Below is a small trained network, with its code and all its weights. Each question gives an input and a class and asks what happens when units are switched off, that is, made to give their printed mean instead of their output.

import numpy as np


def w(rows, s, z=0):
    codes = np.array(rows[::2]) - 128.0
    scale = np.full(codes.shape[1], s)
    scale[-1] = z or s
    return codes * scale


def f(y):
    return np.maximum(y, 0)


def log_softmax(a):
    a = a - a.max(-1, keepdims=True)
    return a - np.log(np.exp(a).sum(-1, keepdims=True))


def net(x, mask):
    res = np.array(x, float).reshape(1, 7) / 4 @ E
    y = f(res @ A[0][:, :-1].T + A[0][:, -1])
    res = res + np.where(mask, y, B[0][:, -1]) @ B[0][:, :-1]
    return log_softmax(res[-1] @ U[:, :-1].T + U[:, -1])


A, B = {}, {}
E = w([
[161,193,68,92,163,255,118,90,70,109,83],'x0',
[112,179,81,36,80,71,157,168,170,20,71],'x1',
[107,138,195,60,62,129,199,6,99,140,119],'x2',
[111,68,123,105,102,207,189,212,184,42,198],'x3',
[252,160,147,67,36,99,111,63,181,14,34],'x4',
[161,103,172,66,163,92,148,146,135,130,49],'x5',
[118,183,71,155,157,128,221,130,207,119,197],'x6',
],0.0057)
A[0] = w([
[135,109,156,92,89,201,167,65,90,106,129,175],'n1',
[85,108,140,187,210,152,91,132,65,254,143,185],'n2',
[202,137,106,115,133,134,147,131,183,62,101,142],'n3',
[105,120,119,154,139,114,136,175,184,126,196,206],'n4',
[219,115,104,130,144,149,91,177,164,78,91,140],'n5',
[143,115,134,147,146,154,115,108,107,169,99,168],'n6',
[91,104,182,128,113,52,193,117,155,147,132,186],'n7',
[45,138,59,171,165,194,195,187,150,127,235,173],'n8',
[145,95,141,167,62,138,149,130,176,109,167,253],'n9',
[148,95,163,99,104,193,195,95,121,133,161,162],'n10',
[107,162,105,93,143,143,201,105,147,150,152,216],'n11',
],0.0071,0.0027)
B[0] = w([
[138,162,116,108,123,175,55,175,85,45,175,198],'n1',
[160,187,155,252,215,157,57,174,32,108,210,255],'n2',
[193,202,210,186,179,73,130,87,113,54,143,202],'n3',
[54,54,96,90,97,114,110,122,122,158,97,207],'n4',
[145,172,215,141,194,52,212,115,159,112,116,197],'n5',
[159,170,106,150,138,117,163,116,121,88,134,174],'n6',
[78,88,175,89,152,34,219,74,214,129,60,193],'n7',
[25,2,98,54,90,157,98,155,183,178,44,246],'n8',
[122,99,167,128,164,112,125,179,152,81,77,202],'n9',
[126,201,180,145,172,146,78,187,119,46,144,184],'n10',
[109,145,208,126,170,64,154,114,151,71,78,183],'n11',
],0.0075,0.0081)
U = w([
[63,83,112,87,106,163,74,187,130,122,109,213],'0',
[192,239,166,199,170,112,138,138,102,76,183,178],'1',
[117,100,101,171,130,132,121,121,112,216,180,11],'2',
[85,87,134,58,103,81,223,103,210,145,62,156],'3',
[187,163,60,73,2,191,114,82,82,118,145,5],'4',
],0.0089,0.0028)

Each question gives the input, the list of numbers given to net, and the class t.
The units are the neurons (one row each of A and B). Each row of codes is followed by its name. A weight is (code - 128) times the scale printed after its matrix; where a second scale follows, it is the last column's (A, B and U).
mask holds one flag per neuron, in row order. A switched-off neuron (its flag False) gives its mean, the last column of its row in B, instead of its output. The means were averaged over made-up inputs and are rounded, as every weight is.
A unit's drop is (log p(t) with every unit on - log p(t) with that unit switched off) / (log p(t) with every unit on - log p(t) with every unit switched off).
The circuit of an input: a set's keep is (log p(t) with only the set's units on - log p(t) with every unit switched off) / (log p(t) with every unit on - log p(t) with every unit switched off). Starting from all 11 units, units are removed one at a time, each time the one whose removal leaves the highest keep (on an exact tie, the one counted first), for as long as the keep stays at least 0.8.
units of the circuit, in order: the units of the circuit, biggest drop first
unit that matters most: the unit with the biggest drop
top k neurons: the k neurons with the biggest drops, biggest first
drop of u: that unit's drop, to one decimal
input [8,8,2,0,1,3,-5], class 1: unit that matters most -> n8
input [3,-3,8,5,0,4,-8], class 1: top 3 neurons -> (n8 n10 n4)
input [0,2,6,-2,7,2,2], class 1: top 2 neurons -> (n8 n3)
input [1,5,2,7,-6,1,1], class 3: top 3 neurons -> (n2 n11 n1)
input [-6,-5,-8,-6,-2,-1,2], class 2: top 2 neurons -> (n4 n3)
input [2,3,8,8,3,-6,-4], class 1: top 2 neurons -> (n8 n10)
input [-2,7,0,-7,-5,-2,-7], class 1: top 3 neurons -> (n8 n4 n2)
input [-5,8,5,5,-8,-3,-8], class 3: top 2 neurons -> (n7 n2)
input [0,-3,8,-5,6,-2,-8], class 4: top 3 neurons -> (n2 n3 n5)
input [-7,-5,-1,1,0,-6,6], class 0: top 2 neurons -> (n5 n2)
input [2,4,-7,0,-4,-2,8], class 0: top 2 neurons -> (n7 n8)
input [2,6,-8,3,-2,0,5], class 3: top 2 neurons -> (n2 n5)
input [-2,-4,4,4,-8,2,6], class 0: drop of n2 -> 0.8
input [4,1,7,-2,-5,0,-4], class 1: drop of n8 -> 0.2
input [-4,7,-3,3,-7,0,5], class 3: drop of n7 -> 0.1
input [5,8,-8,-7,-6,6,-8], class 1: units of the circuit, in order -> (n8)
